Below are the code and all the weights of a small trained network. Each question names an input and a class and asks about switching units off, where a switched-off unit gives its printed mean instead of its output.

import numpy as np


def w(rows, s, z=0):
    codes = np.array(rows[::2]) - 128.0
    scale = np.full(codes.shape[1], s)
    scale[-1] = z or s
    return codes * scale


def f(y):
    return np.maximum(y, 0)


def log_softmax(a):
    a = a - a.max(-1, keepdims=True)
    return a - np.log(np.exp(a).sum(-1, keepdims=True))


def net(x, mask):
    res = np.array(x, float).reshape(1, 3) / 4 @ E
    y = f(res @ A[0][:, :-1].T + A[0][:, -1])
    res = res + np.where(mask, y, B[0][:, -1]) @ B[0][:, :-1]
    return log_softmax(res[-1] @ U[:, :-1].T + U[:, -1])


A, B = {}, {}
E = w([
[61,130,123,171,88,189,120,134,104,150],'x0',
[127,116,117,93,130,200,117,138,162,50],'x1',
[89,254,145,130,153,117,157,125,97,72],'x2',
],0.014)
A[0] = w([
[161,59,137,107,121,209,138,107,143,74,101],'neuron 1',
[153,89,145,134,112,152,127,136,162,162,44],'neuron 2',
[66,74,133,165,100,227,120,131,121,205,33],'neuron 3',
[134,90,127,152,121,65,136,126,116,251,96],'neuron 4',
[137,125,131,119,112,143,130,124,139,105,106],'neuron 5',
[225,62,134,91,146,62,126,126,159,108,61],'neuron 6',
[141,74,110,105,138,185,122,153,158,88,114],'neuron 7',
[156,11,114,120,124,145,121,124,132,170,1],'neuron 8',
],0.025,0.0033)
B[0] = w([
[117,105,171,138,118,82,7,140,110,137,216],'neuron 1',
[116,211,125,137,97,110,155,93,108,112,184],'neuron 2',
[191,49,45,86,145,141,218,121,110,99,255],'neuron 3',
[100,99,195,163,112,109,7,134,154,178,247],'neuron 4',
[111,147,147,162,114,116,149,130,104,183,150],'neuron 5',
[171,51,40,96,125,155,218,122,107,104,233],'neuron 6',
[107,108,177,170,122,127,85,120,183,207,206],'neuron 7',
[94,242,154,128,161,152,158,148,126,84,243],'neuron 8',
],0.018,0.025)
U = w([
[86,35,159,188,90,107,8,146,148,184,207],'0',
[172,5,9,106,125,151,199,132,94,105,1],'1',
[27,255,161,155,171,133,160,139,101,41,234],'2',
],0.0074,0.00075)

Each question gives the input, the list of numbers given to net, and the class t.
The units are the neurons (one row each of A and B). Each row of codes is followed by its name. A weight is (code - 128) times the scale printed after its matrix; where a second scale follows, it is the last column's (A, B and U).
mask holds one flag per neuron, in row order. A switched-off neuron (its flag False) gives its mean, the last column of its row in B, instead of its output. The means were averaged over made-up inputs and are rounded, as every weight is.
A unit's drop is (log p(t) with every unit on - log p(t) with that unit switched off) / (log p(t) with every unit on - log p(t) with every unit switched off).
The circuit of an input: a set's keep is (log p(t) with only the set's units on - log p(t) with every unit switched off) / (log p(t) with every unit on - log p(t) with every unit switched off). Starting from all 8 units, units are removed one at a time, each time the one whose removal leaves the highest keep (on an exact tie, the one counted first), for as long as the keep stays at least 0.8.
circuit, biggest first: the units of the circuit, biggest drop first
k most important neurons: the k neurons with the biggest drops, biggest first
drop when u is switched off: that unit's drop, to one decimal
input [2,4,-7], class 2: circuit, biggest first : [neuron 8]
input [-3,4,5], class 2: 3 most important neurons : [neuron 3; neuron 4; neuron 6]
input [1,5,5], class 0: 2 most important neurons : [neuron 8; neuron 3]
input [3,4,-6], class 2: 2 most important neurons : [neuron 8; neuron 4]
input [-3,3,2], class 0: 2 most important neurons : [neuron 3; neuron 8]
input [4,-2,-5], class 2: 4 most important neurons : [neuron 8; neuron 6; neuron 2; neuron 4]
input [1,6,-8], class 2: 2 most important neurons : [neuron 8; neuron 2]
input [-4,8,-5], class 0: 2 most important neurons : [neuron 1; neuron 7]
input [6,-2,6], class 1: 3 most important neurons : [neuron 8; neuron 4; neuron 2]
input [-6,-5,-7], class 2: 2 most important neurons : [neuron 8; neuron 3]
input [-2,0,-6], class 2: 2 most important neurons : [neuron 8; neuron 2]
input [-5,5,-3], class 0: 2 most important neurons : [neuron 1; neuron 3]
input [1,6,6], class 0: 4 most important neurons : [neuron 8; neuron 3; neuron 2; neuron 6]
input [-5,5,3], class 0: circuit, biggest first : [neuron 3]
input [4,5,-7], class 2: drop when neuron 8 is switched off : 2.4
input [-2,3,2], class 0: drop when neuron 3 is switched off : 7.4
input [-5,6,2], class 0: drop when neuron 3 is switched off : 2.7
